Each row comes from the steps of one path. Every step used is in the known rows, and no mark comes twice. Write the path behind each row, first mark first.
Each row is shifted at random along 5 fixed directions that mean nothing.
Known rows:
x-v-t-u-q-g-w: [ -87   51   60 -143  160   10 -118 -148  -56  -37   60 -206  -67  -13
   -5 -216   57  121 -125 -118 -103  -53   54  175 -177  280   56  155
  146 -130 -185   52  -24   92   56   50 -290 -163  137 -166  -96  271]
s-w-d-t-u: [ -91  237  230   78 -210   97 -121  -54 -159   44 -195   55   44  -83
 -138  -29   13   92  156  170 -218  -13 -246   53   62   13    9 -123
  177  189   56  148 -107  227  -57  111   -7   93  210 -101  324  -74]
q-g-w-d-t-u: [  20   43  214  -54  218  140   60 -107  -45 -119   -5  -70  134  -33
   99  -31  -23  248  144  -19 -194  -18 -108  -60  -12  364  -36  156
   48  119  -62   53 -251  211 -125  -69 -107  -66  360  -36  377  197]
s-t-u-g-v-x-q: [-423   67  -38  128 -124   10  149 -389 -157  608   62   91   84  -82
  106    2 -244 -133    8  160  334  141   60  328 -406 -254 -264    3
  363   58  114  414  106  -94  135   57   -2   -3   45 -407 -444  -88]
x-u-q-s-w: [-141   87  227  -40   49  -27   65 -225 -407   65   82 -119  -41   44
 -191 -118  -28    9  -14   51   -5  -48  -45  210  -39 -134  -31  159
  246 -115 -175   72    6   78   76   18 -181  -32  189  -20  -90   84]
q-x-u-g-w-d-s: [-122  329   59  102 -155  189  -54 -216 -308  309  -78  154  -73 -155
 -124   75  -22   25  -20   59    6  187 -263  294  -69 -324    8  252
  166 -170  -33  473   65  190  230  226 -147   60 -270 -402 -229 -216]
w-d-s-t: [  61  -10  130  179  122  276   -4   -4   65   30   46  -60  356 -303
   85  -34  116  152  -78 -189 -171  -77 -162   61   40  111  283  289
 -154  -73  -57  216 -153 -151   58   97  209  318  -27  -74  327   -6]
t-w-q-x: [-326  410  144  -95 -129   14 -293 -111 -282  -83 -227   21 -360  153
 -275    4  -25   27  103  288 -208    9 -404   97   78 -184  -24 -366
  223  300   72   32  141  481  -33  237 -118 -176  107  -68 -168 -134]
t-u-q-g-s-w: [ -64  318   50  -83 -275  162   51 -294 -396  579 -278   67  -48 -210
   22 -112 -113  -40  145  -61  -44  216 -337  160  -74   42 -215   87
  183  179 -100  267   41  303  250  -98  -80 -142  232 -253  -84 -358]
w-s-t-u: [-316   -9  181   35  115  132   43  -51 -106  -82   32  -89  108   35
  113   -1   22  113   36  192   10 -122 -129   99    2  146  -44 -109
  138  315   -3  -20  -84   10 -181  -18  256   84  347   47   68  139]
s-t-u-g: [-340  463   67  -86 -375  183 -195 -276 -389  229 -208   90 -313   -7
  -24  -20  -57  -95   69  319  -25   61 -293  201  -34 -135 -275 -181
  411  276 -101  111   87  321   13   10  -64 -173  186 -148 -195 -169]
q-x-g-s: [-164  222  185 -368  116   78 -181 -185 -318 -287   41 -185 -392    0
  -25  -58   71   58  -43   99 -111  -83 -287  148   49   48  -59  -27
   65 -137 -378 -138  -55  260   -6   17 -138   -9   43   65 -287  114]
s-w-d-t-u-q-g: [-316  157  168  213   66  104   25 -184 -256  -55  -65   50   65   82
 -143   33  -11  204  116  228 -110  -84  -98  201  -93 -139  -89  148
  417  121  135  261  -59  201 -126  117 -176  -86  182 -257  138  275]
s-w-d-t-u-g: [-341   93  211  111   79  101  -68  -71 -143 -389  -23 -120  -17  164
 -165  -62   37  175    1  274 -146 -182  -68  144   41  -62  -35  -58
  426  199   30   -3  -86  163 -289  142  -99   -8  228  -14  148  432]
u-g-t-w-q: [ -81  252  104  -88   89  249 -264  -36  -60 -185 -154 -255  -26  -61
  -56 -304   80   87 -147 -136 -318  -80 -211   51  117  285  191    9
   67  201 -171 -109  -16  206  -39  194  -86  -91  180   30   48  161]
u-q-x-v-g-w-s-t: [-117 -197   16 -557  322   26   93   -8  -11  -65   63 -318  -96  -12
  325 -318  -58   13 -135 -119  -58  -48    7  -47   12  397   56 -142
 -170  409 -307 -248  -37   22   84 -218  183 -164  527  191 -107   67]
s-t-u-q-g: [-270  365  175  -44   57   63  -62 -341 -462  -36    0  -48 -213   94
  -45  164  -70  148  274  262 -156  -86 -295   44 -133   38 -419   88
  464  -61 -158   25 -153  429 -201 -178 -293 -327  438  -48   49  158]
w-s-t-u-g-v-x-q: [-402 -116 -107 -199  104  205 -131 -104  112  243  -32 -226    6 -148
  293 -445   40 -158 -343  -96  122  -30   23  233  -89  281  299 -100
  -88  534 -100  -54  157 -293  174  105  455  131  108    9 -506   37]
x-s-w-d-t: [  40   25  299  166  -29   10  300  -76 -211   53   65   20  354  -56
  -94  121  -68  178  153   53  -13  -39  -51  100  -19 -196 -103   88
  134 -195   14  328 -202   13   40   25  -69  266  153 -206  476  -33]
q-g-v-t-w: [ -86  -71  123 -130   94   41  195 -151   36   31   50  -77   90  -58
  189  -74 -184  150  -23  -84   26   54   92  -12 -121  194 -136  -47
  113  181  -92  116  -57  124  -24  -14 -190 -144  265 -201   67  120]
u-q-g-x-v: [-100 -237   66 -307  289  -70  228 -327  -61  166  161 -136  -32   43
  233 -109 -200   12   -7  -54   76   80  105  -27 -248  110 -160   54
   27  122 -155  -44   24   34   44 -285  -57 -267  448   17 -158   86]
v-w-d-t-u: [-396  -33  179  236   45  -15  -47  103  161 -302   31   22  185  287
 -170  -41  134  107 -145  306  -48 -162   71  258  -13  -98  264 -216
  209  263  258  205   94 -104 -167  400   59  104  -33 -233   81  260]
w-d-t-u-g: [-319  401   89  129 -257  227 -217 -135 -171   54 -192  193 -129   41
 -111   57   78   35    5  331 -150   38 -267  203   21 -199  -38  -27
  360  193   75  296   65  269  -52  217  -87  -63  -84 -341    8  -36]
s-w-d-t-u-q-x-g: [-269  123  188 -141   12   -6   92 -195 -336   19  -42  -25  -58  117
   71  -29 -144   20  231  249 -105  -29 -166  -25   -5   68 -186  -71
  260  347  -73   19 -111  202  -96 -168   -7 -224  535   65   89   66]
s-w-d-t: [  33 -217  208  116  140   93  198  -23   78    7   39   -9  411 -155
   76 -124  -40  142  -12  -94  -97  -48  100    4   15   88  203  146
  -86  148   70  178 -152 -150   15   48  128  216  200  -69  445  120]
t-u-g-q-s-w-d: [-238 -132  100  -51  312  256  -64  -33   57 -195  -24 -308   60   -9
  -71 -506  107   84 -282 -156    5  -97   -5  301   95  299  334   61
   17  388 -117 -172   49  -83  -21  202  144  157  144  179 -276  369]
s-w-q-g-x-u: [-143   19  206   -4  269   90  -15 -329 -245  106   58 -113   60  -49
   36 -141 -142   92   68  -18   40 -111  -24  166 -210  101   31  131
   56    6  -36   65 -125   52   46   40  -55   42  281   -3 -184  168]
v-w-s-t: [-339  311  113   93  -64  138 -293   65 -169 -263  -65  -31 -141  -12
 -322  -11  238  157 -183  183 -137 -211 -179  417   40 -292  174 -184
  186 -147   17  202  117  139   63  523  -73  265 -295 -378  -95   73]
w-q-x-v-t-u-g-s: [-178   45  123  -56  259   62  220 -223 -150  128  123   35   93  117
  219  161 -160  167  107   83   91   54 -114   62 -214  134 -312   32
  162  -66 -129  184 -160  184  -84 -118 -154 -209  282 -209 -142  101]
v-w-s-t-u: [-269  119   46   -3  -80  202 -233   87   32   26 -138  -76   62  -94
   21 -263  192   12 -209   11  -94 -116 -144  249   65  196  336 -196
  -78  347    8   71  115  -94  123  294  316  218   13 -119  -59  -58]
v-w-q-g-x: [-156  201   61 -458   27   61 -191  -90  -62   15 -176  -87 -246  194
   95 -217  -63  -84  -17   43 -154  -16 -220  -33   56  241  124 -513
 -158  542 -103 -147  146  274  156   65   64 -300  378   53 -218 -302]
v-g-s-w-d-t: [ 105  309  205 -310 -160  188 -162   89  -97 -152 -221 -128  -84 -123
   -1 -124   88   59   55  -17 -383  -77 -389  -66  248  237   57 -217
  -31  149 -279  -31 -210  342   11   40  -66   64  222  -25  342 -212]
q-g-t-w-d-s: [-133  145  129  -92 -303  182  234  -23 -135  242 -247   90  105   52
  142  -35 -151  -23   41  100   55  197 -183   54  115  -70  -41 -307
   86  717   39  234  119  165   67   66  115 -138  299 -194   51 -364]
q-s-t-u: [-240  148  230   59  134  173   13 -189 -297  -83  113  -57  -19  -17
  -52   60   39  195   45  162   55  -81 -154  242  -88  -24 -197  111
  280  -94 -117   69 -104  117 -117   29  -59  104  153  -60  -19  229]
d-t-u-g-w-q-x: [-282  303   56 -252   23  249 -249 -135 -240   -8 -216  -46 -278   78
   75 -222    3    6  -80  130 -180   39 -252  113   68  173   68 -106
  132  550  -73  -57  100  276   78   65   77 -276  250   26 -201    9]
w-q-x-u-g-s: [-172  252  164 -245   63   94   31 -295 -377  173  -53   39 -194  118
  115   24 -142  -48   91  157  -26   82 -296   46  -10   54 -172  -18
   85  157 -241   31  -55  305   42 -108  -71 -260  286    2 -296 -168]
x-g-s-t: [-276  130  209 -223  -85   98   35 -156 -314 -131   24 -161 -190   38
   14 -133  -17  -46  -96  195   91 -134  -63  313   15  -85 -126 -169
  247  139 -265  -55  -16   53   -2   57  -21   94  169  -17 -245   77]
w-d-t-u-g-v-x: [-199  215  135 -167  -59  -31  102 -195  -94  109  -27   97  -93  117
  147  301 -200   71  301  302 -107  164 -308 -223  -93   42 -470 -292
  289  189  -59  115 -159  447 -215 -190 -145 -319  424 -178  150 -186]
q-x-v-t-w-d-s: [-161  -74  137 -120  -52  -18   86   98   78 -125   -5  -58   24  111
   43  -32  -21   51  -94   75  -30   23  -74   14   72  -33  137 -327
    2  364  -27   88   64   31  -30  128   77   -1  144  -59   18  -57]

Which path is each row?
[  62  -82  170 -157  182  -47  145  -20  -24  -82  112  -79  125  -44
   70   63  -62  176   54  -62 -114  -45  -96  -69  -36   57   38 -119
 -161  -85 -153   65 -142   46   27  -33    9   66  256    3  248  -45] => q-x-v-w-d-s-t
[-126  325  178 -104  -66  -30   53 -227 -324   -3   52 -181  -96   22
 -114   78 -112  150  116  110  -25  -36 -187  140 -159  -18 -456 -135
  410 -336 -265   75 -125  310  -47  -44 -334  -58  275 -157   48   37] => x-s-t-u-g-v-w
[-185  325   61 -171  -78   57 -130 -115 -233  142  -89 -160 -105 -121
  -15 -103  -21   50   57   20 -197  -68 -254  104  -57  182 -140 -147
  202  -17 -208   55  -38  259   72   38 -100  -86  275 -191   -8 -110] => x-g-v-w-s-t-u-q
[-338  232   88  -50 -294  140  125   -3 -210   97 -260   25  -54  208
  -60  -63  -58  -50  -54  222   -3  134 -201  196  122 -251  -25 -314
  316  712   63  208  256  220   23  191   14 -254  219 -243 -141 -241] => u-q-g-t-w-d-s
[-374   63  148  -61  188  -32  164 -308 -398   15  167 -162  -85   84
   17  -16 -168   69  136  200  128  -41  -13  237 -232   -5 -366  120
  432    3 -108   46  -81  113  -91 -122 -144 -163  419  -25 -222  299] => s-t-u-q-x-g-w
[-231  102   71 -231   -6   46   27 -147 -157  218 -109 -101  -37    1
  102 -222 -128   15   -5   35   38  -52  -22  168  -94  193  -13 -282
   57  352  -80   34   46   90  122   59   52  -68  358 -119 -164  -81] => x-q-g-v-w-s-t-u
[-341   77  -62 -207  -21  268 -219  -14    6  154 -115 -265  -46  -67
  119 -513  111 -172 -317 -100  -19 -102  -62  303   12  283  314 -196
  -45  485 -144  -97  192 -197  215  205  376  126  179   19 -396  -43] => v-w-s-t-u-g-x-q
[  33   67  297  -42  262  171   43 -131 -267  -67  119 -178   68 -162
 -109  -86   61  193   28 -103 -198  -59 -152  110  -20   90  -27  343
  108 -275 -282   19 -242  112   11   15 -142  166  241  -16  174  170] => g-x-u-q-s-w-d-t
[-224  177  219 -425   50  -39 -130   49 -110 -336  -74 -291 -296  226
  -55 -178  -14   61  -91  120 -114  -75 -215   33  134  182    2 -551
   61  374 -253 -267   42  284  -34  121  -34 -128  337  171 -206  -17] => g-v-t-w-q-x-s
[-127  118   48 -447   25   47  110 -160 -261  180  -82  -53 -232   -9
  146 -112 -176    1    6   -9  -20   65 -138   63  -18   84 -171 -312
  -29  260 -280  -53   33  284  183  -87  -34 -202  396  -60 -201 -227] => u-g-q-x-v-w-s-t
[-204  383  159  -83 -226   33  135 -162 -419  295 -110  107  -78    4
  -43  150 -131   22  308  207    9  127 -361  159  -56  -61 -429 -140
  317  -32 -163  302 -132  390   45   -6 -238 -116  264 -333 -119 -282] => v-t-u-q-x-g-s-w-d
[-339   97  180   78  148  143   20 -104 -243 -203  100 -159   -5   10
  -52    7    3  171   22  182   88 -122 -138  323  -79  -75  -60   42
  283   41  -33  121  -94   31 -111  151   34  176  106  -51 -165  284] => q-x-g-w-d-s-t-u
[ -98  212  138  -55   22  319  103 -151 -167  202  -92   68   61  -15
  116  -46  -35   68   47   22  -85  118 -247   80   65  176  -90  111
  133  307 -128  139  -69  222   18  -51   -5 -127  254 -122   69 -107] => w-d-t-u-g-q-s
[-235  235  127 -397   27  224 -218 -124 -303 -262 -108 -433 -408  -43
  -48 -444   80  -30 -236  -82 -130 -106 -255  236  154  229   62 -101
  125  317 -453 -368   49  169   73   40   36   22  264  330 -354  157] => u-g-q-x-s-t-w
[-177  266  139 -264  -37  124   71 -266 -464  107  -10 -157 -221  -35
   61  -66 -102   48   85   90   97   86 -232  191  -76   66 -390   -1
  260   36 -314  -21  -73  240   82 -169  -64  -59  354   47 -184  -13] => q-x-s-t-u-g-w
[   4  194   76  -63  -41  298  157 -214 -226  421  -51  -79   80 -301
   -3 -189 -132   12   74 -212  -10  148 -194  157  -47   36 -214  169
  113  -13 -212  174  -95  159  191   13  -89  158  229 -181   13 -182] => u-g-x-q-s-t-w-d
